Here is a tiny trained network, its code and every weight. The questions are about switching its units off for an input and a class, where a switched-off unit gives its printed mean instead of its output.

import numpy as np


def w(rows, s, z=0):
    codes = np.array(rows[::2]) - 128.0
    scale = np.full(codes.shape[1], s)
    scale[-1] = z or s
    return codes * scale


def norm(h):
    return h / np.sqrt((h * h).mean(-1, keepdims=True) + 1e-5)


def f(y):
    return y / 2 * (1 + np.tanh(0.7978845608 * (y + 0.044715 * y**3)))


def log_softmax(a):
    a = a - a.max(-1, keepdims=True)
    return a - np.log(np.exp(a).sum(-1, keepdims=True))


def net(x, mask):
    res = np.array(x, float).reshape(1, 5) / 4 @ E
    u = 0
    for l in range(3):
        y = f(norm(res) @ A[l][:, :-1].T + A[l][:, -1])
        res = res + np.where(mask[u : u + 5], y, B[l][:, -1]) @ B[l][:, :-1]
        u += 5
    return log_softmax(norm(res)[-1] @ U[:, :-1].T + U[:, -1])


A, B = {}, {}
E = w([
[104,147,67,87,120,96],'x0',
[182,155,145,11,77,125],'x1',
[180,75,68,116,166,131],'x2',
[106,46,144,125,108,153],'x3',
[92,131,96,210,54,137],'x4',
],0.011)
A[0] = w([
[96,86,187,116,112,144,120],'0.n1',
[173,134,123,128,130,117,81],'0.n2',
[132,49,72,93,165,137,139],'0.n3',
[84,151,78,173,248,107,2],'0.n4',
[122,109,82,134,30,116,170],'0.n5',
],0.018,0.0032)
B[0] = w([
[207,82,205,181,99,222,196],'0.n1',
[112,134,130,74,89,154,140],'0.n2',
[120,49,54,153,115,126,247],'0.n3',
[43,251,35,155,93,85,255],'0.n4',
[49,206,18,95,104,148,239],'0.n5',
],0.012,0.0078)
A[1] = w([
[157,137,152,177,251,132,131],'1.n1',
[175,180,200,92,125,115,2],'1.n2',
[124,170,101,208,175,16,136],'1.n3',
[154,65,57,117,198,68,136],'1.n4',
[168,191,164,211,131,111,51],'1.n5',
],0.015,0.0033)
B[1] = w([
[38,146,64,127,105,149,140],'1.n1',
[116,217,158,133,147,172,169],'1.n2',
[88,205,67,39,9,173,254],'1.n3',
[142,84,81,101,173,24,215],'1.n4',
[48,108,72,85,219,77,176],'1.n5',
],0.012,0.0071)
A[2] = w([
[69,143,241,215,141,35,147],'2.n1',
[107,185,144,126,162,38,117],'2.n2',
[181,64,100,75,180,60,68],'2.n3',
[124,159,179,77,132,142,4],'2.n4',
[250,225,149,53,81,136,146],'2.n5',
],0.015,0.0015)
B[2] = w([
[173,183,153,53,164,141,159],'2.n1',
[115,93,138,157,63,192,189],'2.n2',
[158,59,169,138,125,28,216],'2.n3',
[169,143,117,116,127,188,163],'2.n4',
[110,146,169,97,252,115,255],'2.n5',
],0.019,0.006)
U = w([
[36,171,76,127,78,106,234],'0',
[122,147,231,83,223,169,163],'1',
[150,2,130,94,166,17,82],'2',
[136,51,192,204,106,164,3],'3',
],0.013,0.0036)

Each question gives the input, the list of numbers given to net, and the class t.
The units are the neurons (one row each of A and B). Each row of codes is followed by its name. A weight is (code - 128) times the scale printed after its matrix; where a second scale follows, it is the last column's (A, B and U).
mask holds one flag per neuron, layer by layer. A switched-off neuron (its flag False) gives its mean, the last column of its row in B, instead of its output. The means were averaged over made-up inputs and are rounded, as every weight is.
A unit's drop is (log p(t) with every unit on - log p(t) with that unit switched off) / (log p(t) with every unit on - log p(t) with every unit switched off).
The circuit of an input: a set's keep is (log p(t) with only the set's units on - log p(t) with every unit switched off) / (log p(t) with every unit on - log p(t) with every unit switched off). Starting from the 12 units with the biggest drops (on a tie, the unit counted first), units are removed one at a time, each time the one whose removal leaves the highest keep (on an exact tie, the one counted first), for as long as the keep stays at least 0.8.
circuit, biggest first: the units of the circuit, biggest drop first
k most important neurons: the k neurons with the biggest drops, biggest first
drop of u: that unit's drop, to one decimal
input [-8,-4,2,7,-2], class 3: circuit, biggest first => [0.n1]
input [1,4,-2,5,-8], class 2: circuit, biggest first => [1.n3 2.n3]
input [-5,0,-1,7,-7], class 3: circuit, biggest first => [0.n1 2.n5]
input [-8,3,0,8,6], class 3: 3 most important neurons => [0.n1 0.n4 1.n3]
input [1,-2,3,2,-4], class 2: 3 most important neurons => [0.n3 1.n4 0.n5]
input [-6,-5,-2,8,-7], class 3: 2 most important neurons => [0.n1 2.n5]
input [-7,-5,-1,2,-8], class 0: 3 most important neurons => [1.n1 0.n4 2.n5]
input [5,8,-1,-8,2], class 1: 2 most important neurons => [2.n5 0.n4]
input [-3,-2,-1,7,3], class 3: drop of 0.n1 => 0.1
input [6,-1,-2,3,-5], class 2: drop of 1.n2 => 0.0
input [-5,3,-6,0,2], class 1: drop of 0.n3 => 0.3
